Below are the code and all the weights of a small trained network. Each question names an input and a target symbol and asks about switching units off, where a switched-off unit gives its printed mean instead of its output.

import numpy as np


def w(rows, s, z=0):
    codes = np.array(rows[::2]) - 128.0
    scale = np.full(codes.shape[1], s)
    scale[-1] = z or s
    return codes * scale


def f(y):
    return y / 2 * (1 + np.tanh(0.7978845608 * (y + 0.044715 * y**3)))


def softmax(a):
    e = np.exp(a - a.max(-1, keepdims=True))
    return e / e.sum(-1, keepdims=True)


def log_softmax(a):
    a = a - a.max(-1, keepdims=True)
    return a - np.log(np.exp(a).sum(-1, keepdims=True))


def net(x, mask):
    ids = ['βεηθλξ'.index(c) for c in x.split()]
    T = len(ids)
    res = E[ids] + P[:T]
    r = res
    for j in range(3):
        rows = slice(3 * j, 3 * j + 3)
        q, k, v = (r @ M[0][rows].T for M in (Q, K, V))
        z = softmax(np.where(np.tri(T) > 0, q @ k.T / 3**0.5, -1e9)) @ v
        o = O[0][rows]
        res = res + np.where(mask[j], z, o[:, -1]) @ o[:, :-1]
    y = f(res @ A[0][:, :-1].T + A[0][:, -1])
    res = res + np.where(mask[3:11], y, B[0][:, -1]) @ B[0][:, :-1]
    return log_softmax(res[-1] @ U[:, :-1].T + U[:, -1])


Q, K, V, O, A, B = {}, {}, {}, {}, {}, {}
E = w([
[13,45,157,84,152],'β',
[117,46,99,87,168],'ε',
[171,170,254,96,80],'η',
[119,94,143,116,184],'θ',
[115,219,164,79,207],'λ',
[70,178,101,28,183],'ξ',
],0.02)
P = w([
[207,25,58,2,185],'0',
[154,203,140,125,94],'1',
[119,163,134,109,111],'2',
[91,193,143,103,149],'3',
[100,132,134,92,121],'4',
[46,163,139,110,171],'5',
[112,96,177,154,175],'6',
[89,118,166,131,160],'7',
[61,163,176,119,161],'8',
[73,117,194,168,169],'9',
[54,194,180,85,148],'10',
[45,73,178,168,145],'11',
],0.0093)
Q[0] = w([
[144,106,135,118,106],'head 1',
[245,157,78,184,50],'head 1',
[162,119,179,181,104],'head 1',
[183,191,67,197,60],'head 2',
[86,148,138,184,175],'head 2',
[129,145,160,58,177],'head 2',
[143,122,76,189,48],'head 3',
[83,37,144,81,87],'head 3',
[154,143,141,73,83],'head 3',
],0.011)
K[0] = w([
[83,117,148,141,133],'head 1',
[171,151,42,161,146],'head 1',
[160,116,49,74,147],'head 1',
[31,148,154,248,89],'head 2',
[162,138,81,95,91],'head 2',
[147,80,180,75,164],'head 2',
[152,161,63,158,113],'head 3',
[142,105,123,153,157],'head 3',
[181,114,212,123,104],'head 3',
],0.013)
V[0] = w([
[87,65,165,68,162],'head 1',
[191,119,105,101,161],'head 1',
[52,81,18,140,204],'head 1',
[125,190,70,92,157],'head 2',
[158,52,2,64,68],'head 2',
[26,165,141,60,24],'head 2',
[125,216,149,96,88],'head 3',
[51,123,113,126,93],'head 3',
[111,119,73,168,92],'head 3',
],0.011)
O[0] = w([
[128,167,114,88,226,238],'head 1',
[87,116,184,185,87,116],'head 1',
[137,213,101,96,100,83],'head 1',
[24,215,125,81,1,177],'head 2',
[235,73,93,80,70,250],'head 2',
[45,24,168,52,99,99],'head 2',
[144,101,176,176,78,118],'head 3',
[137,112,175,99,113,144],'head 3',
[175,162,125,37,117,57],'head 3',
],0.0085,0.015)
A[0] = w([
[96,154,79,168,139,253],'neuron 1',
[135,124,195,39,200,126],'neuron 2',
[5,175,118,179,153,196],'neuron 3',
[119,159,122,90,125,146],'neuron 4',
[135,151,192,67,24,247],'neuron 5',
[67,69,50,139,110,220],'neuron 6',
[134,144,121,208,113,155],'neuron 7',
[162,173,112,96,68,42],'neuron 8',
],0.011,0.0028)
B[0] = w([
[79,186,211,111,189,141],'neuron 1',
[174,89,164,84,9,249],'neuron 2',
[126,138,222,159,17,179],'neuron 3',
[18,142,108,253,154,177],'neuron 4',
[94,46,137,166,205,194],'neuron 5',
[161,166,135,174,200,167],'neuron 6',
[199,179,76,111,198,137],'neuron 7',
[155,46,75,178,99,167],'neuron 8',
],0.0066,0.019)
U = w([
[143,117,210,32,149,86],'β',
[197,106,71,226,9,90],'ε',
[174,60,235,199,172,180],'η',
[145,194,129,141,254,253],'θ',
[81,171,164,177,145,26],'λ',
[80,39,71,212,40,58],'ξ',
],0.0059,0.0037)

Each question gives the input, a string of symbols that net reads in full, and the target symbol t.
The units are the heads (3 rows each of Q, K, V and O) and the neurons (one row each of A and B). Each row of codes is followed by its name. A weight is (code - 128) times the scale printed after its matrix; where a second scale follows, it is the last column's (O, A, B and U).
mask holds one flag per unit, heads first, then neurons. A switched-off unit (its flag False) gives its mean, the last column of its rows in O or B, instead of its output. The means were averaged over made-up inputs and are rounded, as every weight is.
A unit's drop is (log p(t) with every unit on - log p(t) with that unit switched off) / (log p(t) with every unit on - log p(t) with every unit switched off).
The circuit of an input: a set's keep is (log p(t) with only the set's units on - log p(t) with every unit switched off) / (log p(t) with every unit on - log p(t) with every unit switched off). Starting from all 11 units, units are removed one at a time, each time the one whose removal leaves the highest keep (on an exact tie, the one counted first), for as long as the keep stays at least 0.8.
circuit, biggest first: the units of the circuit, biggest drop first
top k neurons: the k neurons with the biggest drops, biggest first
heads that matter: for each layer, one digit per head in row order, 1 if its drop is at least 0.15 and else 0, layers parted by /
input β λ η λ ξ ξ β, target β: heads that matter -> 000
input λ ε λ ε η η ξ, target λ: top 2 neurons -> [neuron 2; neuron 5]
input λ ξ λ λ θ β ξ θ ξ, target λ: circuit, biggest first -> [head 2; neuron 3]
input ε ξ θ θ η ξ, target η: circuit, biggest first -> [head 1]
input ε ξ ε ξ, target ε: circuit, biggest first -> [head 2; neuron 8]
input λ η β β θ β θ β ε θ λ η, target λ: heads that matter -> 110
input θ η β η θ η θ η, target θ: circuit, biggest first -> [head 2; neuron 3; head 1]
input λ ε θ ε η η λ θ θ ξ λ, target λ: top 2 neurons -> [neuron 2; neuron 5]
input η θ ε λ η β η θ ξ, target η: circuit, biggest first -> [head 1; head 2]
input θ β θ λ β, target θ: circuit, biggest first -> [head 2; head 1]
input η θ β, target β: circuit, biggest first -> [head 1; head 3]
input ξ ξ η η η θ θ θ η, target ξ: circuit, biggest first -> [head 2; head 1; neuron 8]
input λ β θ ξ λ θ β θ θ ε, target λ: circuit, biggest first -> [head 2; neuron 3; head 1]
input θ θ β θ ε β θ ε, target θ: circuit, biggest first -> [head 1]
input ξ θ η λ, target η: heads that matter -> 101
input ξ λ β ε, target ξ: top 2 neurons -> [neuron 4; neuron 8]
input β θ ξ ε θ λ ε ε, target β: heads that matter -> 010
input ξ θ θ θ η λ η, target ξ: heads that matter -> 110
input ξ β θ θ ε ξ, target ξ: top 2 neurons -> [neuron 4; neuron 8]
input ε θ θ, target ε: circuit, biggest first -> [head 2]
input ξ λ β β λ θ ε β λ, target ξ: top 3 neurons -> [neuron 4; neuron 8; neuron 2]
input θ ε ε λ ξ, target θ: top 3 neurons -> [neuron 2; neuron 3; neuron 1]
